Here is a tiny trained network, its code and every weight. The questions are about switching its units off for an input and a target symbol, where a switched-off unit gives its printed mean instead of its output.

import numpy as np


def w(rows, s, z=0):
    codes = np.array(rows[::2]) - 128.0
    scale = np.full(codes.shape[1], s)
    scale[-1] = z or s
    return codes * scale


def norm(h):
    return h / np.sqrt((h * h).mean(-1, keepdims=True) + 1e-5)


def f(y):
    return np.maximum(y, 0)


def softmax(a):
    e = np.exp(a - a.max(-1, keepdims=True))
    return e / e.sum(-1, keepdims=True)


def log_softmax(a):
    a = a - a.max(-1, keepdims=True)
    return a - np.log(np.exp(a).sum(-1, keepdims=True))


def net(x, mask):
    ids = ['βημξστ'.index(c) for c in x.split()]
    T = len(ids)
    res = E[ids] + P[:T]
    u = 0
    for l in range(3):
        q, k, v = (norm(res) @ M[l].T for M in (Q, K, V))
        z = softmax(np.where(np.tri(T) > 0, q @ k.T / 4**0.5, -1e9)) @ v
        res = res + np.where(mask[u], z, O[l][:, -1]) @ O[l][:, :-1]
        u += 1
        y = f(norm(res) @ A[l][:, :-1].T + A[l][:, -1])
        res = res + np.where(mask[u : u + 4], y, B[l][:, -1]) @ B[l][:, :-1]
        u += 4
    return log_softmax(norm(res)[-1] @ U[:, :-1].T + U[:, -1])


Q, K, V, O, A, B = {}, {}, {}, {}, {}, {}
E = w([
[218,144,154,172],'β',
[129,139,204,104],'η',
[123,189,142,184],'μ',
[138,136,176,217],'ξ',
[152,126,211,85],'σ',
[163,83,124,250],'τ',
],0.019)
P = w([
[173,232,66,141],'0',
[184,213,73,121],'1',
[172,201,91,146],'2',
[151,182,100,142],'3',
[138,160,105,142],'4',
[121,139,107,135],'5',
[111,121,110,125],'6',
[116,101,111,122],'7',
[108,83,111,123],'8',
[107,62,113,118],'9',
[107,45,118,118],'10',
[106,24,138,118],'11',
[97,11,140,116],'12',
[93,3,114,103],'13',
],0.0058)
Q[0] = w([
[60,110,209,196],'0.h0',
[254,121,207,246],'0.h0',
[228,109,228,191],'0.h0',
[118,141,138,97],'0.h0',
],0.013)
K[0] = w([
[200,34,74,111],'0.h0',
[154,64,211,156],'0.h0',
[134,2,167,159],'0.h0',
[123,101,132,144],'0.h0',
],0.014)
V[0] = w([
[66,176,173,147],'0.h0',
[213,117,175,67],'0.h0',
[152,66,193,78],'0.h0',
[234,254,137,102],'0.h0',
],0.0067)
O[0] = w([
[70,155,184,139,98],'0.h0',
[135,150,97,47,141],'0.h0',
[180,233,127,81,74],'0.h0',
[22,2,97,51,253],'0.h0',
],0.0055,0.0024)
A[0] = w([
[105,64,107,164,119],'0.n0',
[53,249,56,138,129],'0.n1',
[139,195,175,63,254],'0.n2',
[222,116,46,69,105],'0.n3',
],0.011,0.0033)
B[0] = w([
[162,102,125,113,223],'0.n0',
[183,112,252,230,179],'0.n1',
[109,193,154,190,208],'0.n2',
[95,73,142,68,253],'0.n3',
],0.014,0.0036)
Q[1] = w([
[129,159,94,40],'1.h0',
[176,111,187,213],'1.h0',
[128,225,100,127],'1.h0',
[100,246,140,112],'1.h0',
],0.013)
K[1] = w([
[107,99,149,88],'1.h0',
[155,66,136,251],'1.h0',
[99,140,86,159],'1.h0',
[62,182,141,132],'1.h0',
],0.013)
V[1] = w([
[194,252,8,184],'1.h0',
[144,36,46,211],'1.h0',
[216,254,156,71],'1.h0',
[4,81,49,187],'1.h0',
],0.0042)
O[1] = w([
[87,50,55,1,106],'1.h0',
[195,160,89,106,255],'1.h0',
[67,60,164,102,57],'1.h0',
[157,163,26,100,105],'1.h0',
],0.0063,0.0041)
A[1] = w([
[180,76,162,162,250],'1.n0',
[127,145,118,252,186],'1.n1',
[203,170,195,18,135],'1.n2',
[125,201,118,107,86],'1.n3',
],0.011,0.0016)
B[1] = w([
[89,155,176,27,247],'1.n0',
[137,140,65,56,230],'1.n1',
[28,242,236,254,181],'1.n2',
[137,102,205,129,133],'1.n3',
],0.0087,0.012)
Q[2] = w([
[113,115,193,131],'2.h0',
[115,151,138,106],'2.h0',
[91,53,3,226],'2.h0',
[42,42,91,139],'2.h0',
],0.016)
K[2] = w([
[132,157,207,115],'2.h0',
[150,159,143,116],'2.h0',
[6,141,56,196],'2.h0',
[94,216,148,179],'2.h0',
],0.015)
V[2] = w([
[101,44,121,192],'2.h0',
[148,83,110,44],'2.h0',
[6,200,49,136],'2.h0',
[174,88,110,175],'2.h0',
],0.011)
O[2] = w([
[190,215,195,163,2],'2.h0',
[131,150,57,20,220],'2.h0',
[35,158,140,128,34],'2.h0',
[177,123,254,146,99],'2.h0',
],0.0085,0.0077)
A[2] = w([
[193,60,6,191,29],'2.n0',
[188,57,194,220,53],'2.n1',
[148,169,20,184,7],'2.n2',
[121,100,202,82,86],'2.n3',
],0.012,0.0014)
B[2] = w([
[140,189,243,107,213],'2.n0',
[100,91,1,145,177],'2.n1',
[196,152,76,229,149],'2.n2',
[170,100,124,131,254],'2.n3',
],0.015,0.0048)
U = w([
[78,7,201,90,9],'β',
[45,141,152,155,58],'η',
[124,47,126,181,163],'μ',
[78,128,74,69,183],'ξ',
[59,174,150,174,245],'σ',
[197,190,156,142,55],'τ',
],0.011,0.0012)

Each question gives the input, a string of symbols that net reads in full, and the target symbol t.
The units are the heads (4 rows each of Q, K, V and O) and the neurons (one row each of A and B). Each row of codes is followed by its name. A weight is (code - 128) times the scale printed after its matrix; where a second scale follows, it is the last column's (O, A, B and U).
mask holds one flag per unit, layer by layer, with each layer's heads first. A switched-off unit (its flag False) gives its mean, the last column of its rows in O or B, instead of its output. The means were averaged over made-up inputs and are rounded, as every weight is.
A unit's drop is (log p(t) with every unit on - log p(t) with that unit switched off) / (log p(t) with every unit on - log p(t) with every unit switched off).
The circuit of an input: a set's keep is (log p(t) with only the set's units on - log p(t) with every unit switched off) / (log p(t) with every unit on - log p(t) with every unit switched off). Starting from the 12 units with the biggest drops (on a tie, the unit counted first), units are removed one at a time, each time the one whose removal leaves the highest keep (on an exact tie, the one counted first), for as long as the keep stays at least 0.8.
units of the circuit, in order: the units of the circuit, biggest drop first
most important unit: the unit with the biggest drop
k most important neurons: the k neurons with the biggest drops, biggest first
k most important neurons of layer l: the k neurons of layer l with the biggest drops, biggest first
input τ σ τ β η, target τ: units of the circuit, in order	1.n2, 0.n2, 2.h0
input β σ β, target σ: units of the circuit, in order	1.n2, 0.h0
input ξ τ β σ ξ β β τ ξ β η τ ξ η, target τ: 3 most important neurons	0.n2, 0.n0, 1.n0
input μ ξ ξ β β η β, target η: units of the circuit, in order	1.n2, 0.h0, 0.n1, 2.h0
input μ τ β μ β β μ τ β σ, target τ: units of the circuit, in order	0.n2, 2.h0, 1.n2, 1.n0
input ξ β β β, target β: most important neuron	1.n0
input μ ξ σ β, target σ: 2 most important neurons	1.n2, 1.n1
input β β ξ β ξ τ τ μ, target τ: 2 most important neurons	1.n1, 0.n0
input μ ξ β β β β η, target η: 3 most important neurons	1.n0, 1.n1, 0.n3
input ξ τ β μ μ, target μ: units of the circuit, in order	0.n1, 2.n1
input μ η ξ β β τ β ξ η β μ μ, target μ: units of the circuit, in order	0.n1, 0.h0, 2.n1
input ξ β ξ τ ξ ξ ξ μ β τ σ, target σ: 2 most important neurons	1.n2, 0.n1
input η β τ σ β ξ ξ β β μ β, target μ: units of the circuit, in order	1.n1, 2.h0, 2.n1
input β β ξ μ τ ξ, target τ: 2 most important neurons	0.n0, 0.n3
input β η β ξ β ξ, target ξ: most important neuron	0.n3
input μ β β β β β β μ β η, target μ: 3 most important neurons	1.n2, 1.n1, 0.n1
input τ β β β β β β τ μ, target τ: units of the circuit, in order	1.n2, 2.h0
input β β β η β ξ β ξ β β β, target β: 2 most important neurons of layer 1	1.n1, 1.n2
input β β β ξ β ξ ξ β μ β β β μ β, target μ: units of the circuit, in order	1.n1, 2.h0
input β μ β β ξ μ β ξ ξ β, target ξ: 2 most important neurons of layer 0	0.n1, 0.n0
input β β τ β β τ σ β ξ β β ξ β, target ξ: most important unit	2.h0
input η τ β β σ η, target σ: 3 most important neurons of layer 0	0.n3, 0.n1, 0.n2
input β τ β σ μ β β β τ β η ξ, target ξ: 2 most important neurons of layer 1	1.n1, 1.n2
input β ξ β β ξ β β β τ, target τ: 2 most important neurons of layer 2	2.n0, 2.n2
input σ ξ μ β σ σ τ ξ, target τ: 2 most important neurons	0.n0, 2.n1
input σ β β ξ β η β, target η: 4 most important neurons	1.n2, 0.n3, 0.n1, 1.n1
input τ τ ξ β σ, target σ: most important neuron of layer 1	1.n2
input μ τ β β β β β β σ η τ, target τ: 2 most important neurons	0.n3, 2.n0
